Below are the code and all the weights of a small trained network. Each question names an input and a class and asks about switching units off, where a switched-off unit gives its printed mean instead of its output.

import numpy as np


def w(rows, s, z=0):
    codes = np.array(rows[::2]) - 128.0
    scale = np.full(codes.shape[1], s)
    scale[-1] = z or s
    return codes * scale


def norm(h):
    return h / np.sqrt((h * h).mean(-1, keepdims=True) + 1e-5)


def f(y):
    return y / 2 * (1 + np.tanh(0.7978845608 * (y + 0.044715 * y**3)))


def log_softmax(a):
    a = a - a.max(-1, keepdims=True)
    return a - np.log(np.exp(a).sum(-1, keepdims=True))


def net(x, mask):
    res = np.array(x, float).reshape(1, 2) / 4 @ E
    u = 0
    for l in range(3):
        y = f(norm(res) @ A[l][:, :-1].T + A[l][:, -1])
        res = res + np.where(mask[u : u + 9], y, B[l][:, -1]) @ B[l][:, :-1]
        u += 9
    return log_softmax(norm(res)[-1] @ U[:, :-1].T + U[:, -1])


A, B = {}, {}
E = w([
[154,140,153,158,48,128,16,191,252],'x0',
[103,255,97,124,185,98,219,188,189],'x1',
],0.0062)
A[0] = w([
[96,98,128,70,183,139,184,25,2,100],'L0N0',
[177,132,143,135,66,114,30,162,179,13],'L0N1',
[84,80,80,125,167,172,148,134,108,1],'L0N2',
[117,62,139,127,123,200,131,46,11,168],'L0N3',
[138,60,139,123,117,133,73,104,93,10],'L0N4',
[198,37,223,160,28,191,37,80,125,170],'L0N5',
[107,236,82,109,167,88,196,202,182,96],'L0N6',
[123,77,126,124,120,143,103,81,18,164],'L0N7',
[150,49,174,126,92,134,111,98,118,37],'L0N8',
],0.0096,0.0061)
B[0] = w([
[42,114,153,135,185,204,113,202,130,220],'L0N0',
[104,91,229,179,129,165,96,180,181,182],'L0N1',
[96,74,141,130,111,157,89,174,171,131],'L0N2',
[204,154,138,146,97,56,157,54,90,220],'L0N3',
[115,151,88,64,86,74,85,83,152,160],'L0N4',
[129,79,7,53,147,165,57,133,112,254],'L0N5',
[127,197,52,44,80,60,174,96,137,208],'L0N6',
[174,147,135,132,127,80,170,47,95,201],'L0N7',
[168,145,88,72,106,66,92,113,129,164],'L0N8',
],0.012,0.017)
A[1] = w([
[72,143,104,73,130,152,118,210,157,105],'L1N0',
[112,162,126,129,136,105,166,105,121,126],'L1N1',
[176,94,101,225,126,194,102,144,107,87],'L1N2',
[175,127,149,129,111,122,144,121,204,90],'L1N3',
[130,88,225,253,184,152,136,139,106,94],'L1N4',
[185,150,131,136,71,74,123,81,192,122],'L1N5',
[150,87,157,147,116,181,64,185,196,98],'L1N6',
[134,60,132,127,135,130,102,133,153,2],'L1N7',
[120,84,131,156,108,190,48,182,195,62],'L1N8',
],0.016,0.0049)
B[1] = w([
[127,109,117,164,180,132,105,137,230,255],'L1N0',
[127,118,146,163,132,167,105,153,149,209],'L1N1',
[162,118,127,175,172,154,129,89,203,146],'L1N2',
[69,192,99,42,92,114,148,117,106,143],'L1N3',
[208,128,233,158,28,147,221,55,8,169],'L1N4',
[158,166,192,114,41,66,156,87,99,218],'L1N5',
[21,35,109,57,104,214,17,213,68,222],'L1N6',
[125,188,164,100,85,84,144,161,96,162],'L1N7',
[19,40,246,92,133,222,24,233,105,238],'L1N8',
],0.013,0.01)
A[2] = w([
[89,87,103,131,124,191,135,129,62,131],'L2N0',
[83,107,96,101,188,149,80,248,168,141],'L2N1',
[117,71,109,140,154,172,49,179,92,83],'L2N2',
[88,72,119,125,114,180,59,232,130,2],'L2N3',
[167,53,60,117,172,151,111,88,110,159],'L2N4',
[114,136,175,176,179,156,194,135,173,128],'L2N5',
[189,187,170,170,62,67,138,93,105,53],'L2N6',
[172,123,78,105,75,49,135,75,115,101],'L2N7',
[94,75,137,111,126,194,70,234,87,63],'L2N8',
],0.013,0.0088)
B[2] = w([
[171,123,165,91,40,59,111,136,145,172],'L2N0',
[9,94,87,135,229,191,160,150,139,246],'L2N1',
[95,120,210,176,153,181,201,147,92,194],'L2N2',
[44,77,193,56,41,179,95,227,82,207],'L2N3',
[194,104,86,106,119,101,63,105,136,201],'L2N4',
[134,152,116,162,136,150,59,168,189,151],'L2N5',
[73,84,152,177,171,222,161,147,179,192],'L2N6',
[138,149,99,80,80,86,135,173,131,246],'L2N7',
[62,129,244,118,52,213,140,184,76,216],'L2N8',
],0.013)
U = w([
[252,47,27,222,190,232,12,25,234,60],'0',
[161,186,198,232,146,204,95,205,205,100],'1',
[104,208,70,48,45,28,205,181,187,153],'2',
[34,164,31,177,250,202,191,187,233,151],'3',
[238,59,31,51,88,32,61,33,52,154],'4',
[115,107,72,231,140,68,79,102,137,4],'5',
[190,119,213,194,99,183,227,77,32,152],'6',
[33,62,140,50,74,199,31,234,105,154],'7',
],0.018,0.02)

Each question gives the input, the list of numbers given to net, and the class t.
The units are the neurons (one row each of A and B). Each row of codes is followed by its name. A weight is (code - 128) times the scale printed after its matrix; where a second scale follows, it is the last column's (A, B and U).
mask holds one flag per neuron, layer by layer. A switched-off neuron (its flag False) gives its mean, the last column of its row in B, instead of its output. The means were averaged over made-up inputs and are rounded, as every weight is.
A unit's drop is (log p(t) with every unit on - log p(t) with that unit switched off) / (log p(t) with every unit on - log p(t) with every unit switched off).
unit that matters most: the unit with the biggest drop
k most important neurons: the k neurons with the biggest drops, biggest first
top k neurons in layer l: the k neurons of layer l with the biggest drops, biggest first
drop of u: that unit's drop, to one decimal
input [-3,7], class 2: unit that matters most : L0N6
input [-4,7], class 3: top 3 neurons in layer 0 : (L0N3, L0N7, L0N8)
input [7,7], class 2: 2 most important neurons : (L0N0, L0N6)
input [5,4], class 2: top 2 neurons in layer 0 : (L0N6, L0N0)
input [-3,0], class 6: 2 most important neurons : (L0N5, L1N4)
input [-1,0], class 6: 2 most important neurons : (L0N5, L1N4)
input [-8,-5], class 6: 2 most important neurons : (L0N5, L0N6)
input [-4,1], class 6: top 4 neurons in layer 0 : (L0N5, L0N6, L0N4, L0N0)
input [4,-8], class 4: 2 most important neurons : (L0N0, L0N8)
input [7,6], class 2: 3 most important neurons : (L0N6, L0N0, L0N5)
input [-8,2], class 6: top 4 neurons in layer 0 : (L0N5, L0N6, L0N0, L0N4)
input [-6,1], class 6: 2 most important neurons : (L0N5, L1N4)
input [0,-5], class 4: drop of L1N5 : 0.0
input [-5,2], class 3: unit that matters most : L0N1
input [-7,0], class 6: drop of L0N5 : 0.4
input [-7,-5], class 4: drop of L2N8 : 0.2
input [6,8], class 2: drop of L0N0 : 0.4
input [-5,8], class 3: 2 most important neurons : (L0N3, L0N7)
